Questions about the matrix below. Counting starts at 1.
1) Find the entry in row 2 and column 2.
2) Find the entry at row 3, column 1.
3) Find the entry in the bottom-right corner.
4) Find the largest entry.
5) Find the top-left entry.
6) Find the top-right entry.
7) Find the entry directly below 151.
8) Find the entry directly above the centre entry.
[[131 136 124 134 123 132 123]
 [126 134 135 116 140 120 151]
 [133 124 132 134 135 117 125]
 [126 141 116 129 135 121 121]
 [120 111 110 140 129 110 131]
 [132 131 125 120 125 121 134]
 [139 124 126 122 127 119 136]
 [121 138 123 124 125 132 137]
 [132 134 128 117 123 123 130]
 [128 127 121 130 131 129 125]
 [113 132 114 135 136 122 113]]
1) 134
2) 133
3) 113
4) 151
5) 131
6) 123
7) 125
8) 140

B =
[[134 112 121 143 128 122 130 130]
 [134 140 120 131 131 126 122 130]
 [134 127 117 122 132 134 124 125]
 [134 102 132 134 125 131 131 125]
 [134 108 125 143 126 125 133 129]
 [134  99 138 121 128 132 121 131]
 [134 131 119 135 128 120 131 129]
 [134 103 131 135 125 131 132 125]]
Give the entry directly above 102.
A: 127
Give the last entry, reading row by row.
A: 125
Give the fourth-last entry, reading row by row.
A: 125
The 1st entry on the diagonal from the top-right corner: 130
The first entry of the smallest entry's row is 134
Give the entry directly below the smallest entry.
A: 131
Give the entry in the bottom-left corner.
A: 134
The largest entry in the last row is 135
Give the third smallest entry.
A: 103
The 3rd entry on the main diagonal is 117
The 1st entry on the main diagonal -> 134
The 3rd entry on the diagonal from the top-right corner is 134
Give the smallest entry.
A: 99
Give the second entry in reading order.
A: 112
Give the entry just left of 108.
A: 134
Give the third entry from the end, reading row by row.
A: 131
The 2nd entry on the diagonal from the top-right corner: 122
Give the second-last entry, reading row by row.
A: 132
Give the largest entry in the first row.
A: 143

Questions about the grid below. Rows and columns are numbered from 1.
1) Which number is the entry directly below the smallest entry?
2) Which number is the entry directly above 129?
3) Which number is the entry in row 2 and column 2?
4) Which number is the top-right entry?
5) Which number is the entry at row 2, column 1?
6) Which number is the entry in the top-left corner?
7) Which number is the entry directly above 107?
8) Which number is the entry at row 3, column 1?
[[128 118 124 140 126 132 133 133 131 136]
 [124 126 132 136 133 148 133 130 139 106]
 [133 133 136 105 152 123 125 128 112 124]
 [128 121 116 134 122 137 132 128 137 143]
 [130 128 124 133 120 130 132 131 130 150]
 [128 138 136 139 109 113 121 124 134 135]
 [136 129 118 141 107 122 122 125 134 152]]
1) 134
2) 138
3) 126
4) 136
5) 124
6) 128
7) 109
8) 133

[[136 137 129 112 102 117 140 147 131 117 121 129 139 136]
 [133 149 136 119 115 127 140 139 135 140 130 116 103 113]
 [134 134 132 119 106 107 130 147 139 124 115 127 134 138]
 [124 138 137 136 136 134 117 103 108 130 146 142 125 116]
 [136 148 139 121 114 128 138 137 136 135 131 116 105 109]
 [121 133 137 138 137 136 124 106 103 126 144 144 127 113]
 [143 126 116 123 136 139 136 135 134 123 106 105 126 144]
 [137 134 125 106 107 126 144 144 125 116 124 133 139 138]
 [145 143 126 119 123 135 140 137 136 135 123 109 107 125]
 [106 105 126 144 143 126 115 122 135 139 136 136 135 122]
 [146 141 124 117 123 133 137 138 135 133 123 107 108 127]
 [136 132 115 104 112 135 149 139 119 117 128 138 139 136]
 [129 110 103 117 140 147 131 115 119 130 138 138 137 135]
 [116 130 137 138 135 137 129 114 102 113 134 148 135 119]]
The 3rd entry from the end, reading row by row: 148
Which number is the smallest entry in the first row?
A: 102
The smallest entry in the last row -> 102
Which number is the largest entry in the last column?
A: 144
Which number is the smallest entry in the first column?
A: 106
Which number is the third entry in reading order?
A: 129
Which number is the 1st entry, reading row by row?
A: 136
The smallest entry in the last column -> 109
The bottom-right entry: 119
Which number is the 2nd entry on the main diagonal?
A: 149
The entry directly above 141 is 105
Which number is the largest entry in the first column?
A: 146
Which number is the top-right entry?
A: 136
The entry in the bottom-left corner -> 116
The fifth-last entry, reading row by row: 113
The fourth entry, reading row by row is 112

Questions about the array below.
1) The first entry, reading row by row?
2) The 3rd entry on the diagonal from the top-right corner?
3) The last entry, reading row by row?
4) The 4th-last entry, reading row by row?
5) The last entry in the row that holds the smallest entry?
6) The entry in the bottom-left corner?
array([[134, 118, 149, 147, 135, 140, 127, 148, 137, 103, 131, 122, 144],
       [153, 127, 110, 117, 148, 130, 106, 147, 144, 109, 141, 115, 137],
       [123, 124, 141, 139, 152, 153, 113, 112, 123, 128, 145, 142, 149],
       [114, 125, 130, 111, 131, 130, 110, 113, 105, 132, 139, 137, 104],
       [135, 135, 139, 120, 104, 130, 138, 117, 148, 132, 138, 116, 150],
       [135, 149, 124, 132, 143, 112, 125, 140, 110, 112, 150, 106, 108]])
1) 134
2) 145
3) 108
4) 112
5) 144
6) 135

x =
[[104 119 142 153 152 122 137 124 123 146 151]
 [107 102 145 126 144 152 105 106 120 148 121]
 [131 103 124 133 147 152 129 127 114 102 142]
 [153 122 111 147 132 107 131 126 149 109 147]
 [140 113 131 117 108 122 149 153 122 133 107]
 [131 106 105 116 148 137 105 147 106 152 131]]
Counting starts at 1.
The entry in the bottom-left corner -> 131
The top-right entry is 151
The entry at row 2, column 1 -> 107
The entry at row 1, column 2? 119
The entry just left of 119? 104
The entry just left of 123? 124
The entry at row 3, column 3: 124
The entry just right of 120? 148
The entry in row 3 and column 1 is 131
The entry just left of 127: 129
The entry directly below 108 -> 148
The entry directly above 145 is 142

Questions about the table below.
1) What is the first entry in the row that holds the largest entry?
2) What is the entry directly below the smallest entry?
3) What is the largest entry in the first row?
4) What is the largest entry in the last column?
5) What is the bottom entry of the column that holds the largest entry?
[[120 154 114 131]
 [127 128 127 129]
 [128 128 128 128]]
1) 120
2) 127
3) 154
4) 131
5) 128

grid =
array([[131, 128, 129, 128, 127, 123, 127, 142, 149, 131, 138, 132],
       [119, 120, 128, 121, 118, 123, 118, 133, 134, 119, 122, 121],
       [125, 125, 123, 133, 117, 124, 123, 120, 128, 119, 129, 113],
       [135, 125, 123, 125, 129, 122, 127, 132, 136, 124, 131, 130],
       [132, 122, 131, 126, 127, 126, 127, 143, 141, 128, 133, 115]])
Rows and columns are numbered from 1.
Report the entry at row 2, column 2.
A: 120
The entry just left of the smallest entry: 129
The bottom entry of the column that holds the smallest entry: 115
The entry in the top-left corner is 131
Report the entry at row 2, column 1.
A: 119
Report the entry at row 1, column 2.
A: 128
The entry in row 2 and column 3 is 128
Report the entry directly below the largest entry.
A: 134
Report the entry in row 1 and column 3.
A: 129
Report the entry in the top-right corner.
A: 132
Report the entry in row 3 and column 1.
A: 125
The entry at row 3, column 3 is 123
Report the bottom entry of the column that holds the largest entry.
A: 141
The smallest entry is 113
The entry in the bottom-left corner -> 132

data =
[[132 129 134 128 122 110 135 120 115]
 [125 131 132 136 128 132 124 152 128]
 [137 130 118 129 120 122 131 147 124]]
The entry directly below the centre entry -> 120
The entry just left of 136: 132
What is the entry in the bottom-right corner?
A: 124
The entry in the top-right corner: 115
What is the entry directly below the smallest entry?
A: 132
The entry just left of the centre entry: 136
The entry just left of 115: 120
What is the entry in the top-left corner?
A: 132
The entry just right of the smallest entry: 135
What is the entry directly below the largest entry?
A: 147

[[132 118 119 127]
 [141 101 131 124]
 [125 132 126 130]
 [128 129 134 129]
 [125 142 131 131]]
Counting starts at 1.
The entry in row 1 and column 2: 118
The bottom entry of the column that holds the smallest entry: 142
The entry in the bottom-right corner: 131
Which number is the entry in the top-left corner?
Answer: 132
Which number is the entry in the top-right corner?
Answer: 127
Which number is the entry at row 3, column 1?
Answer: 125
Which number is the entry just right of the smallest entry?
Answer: 131
The entry just left of the largest entry is 125
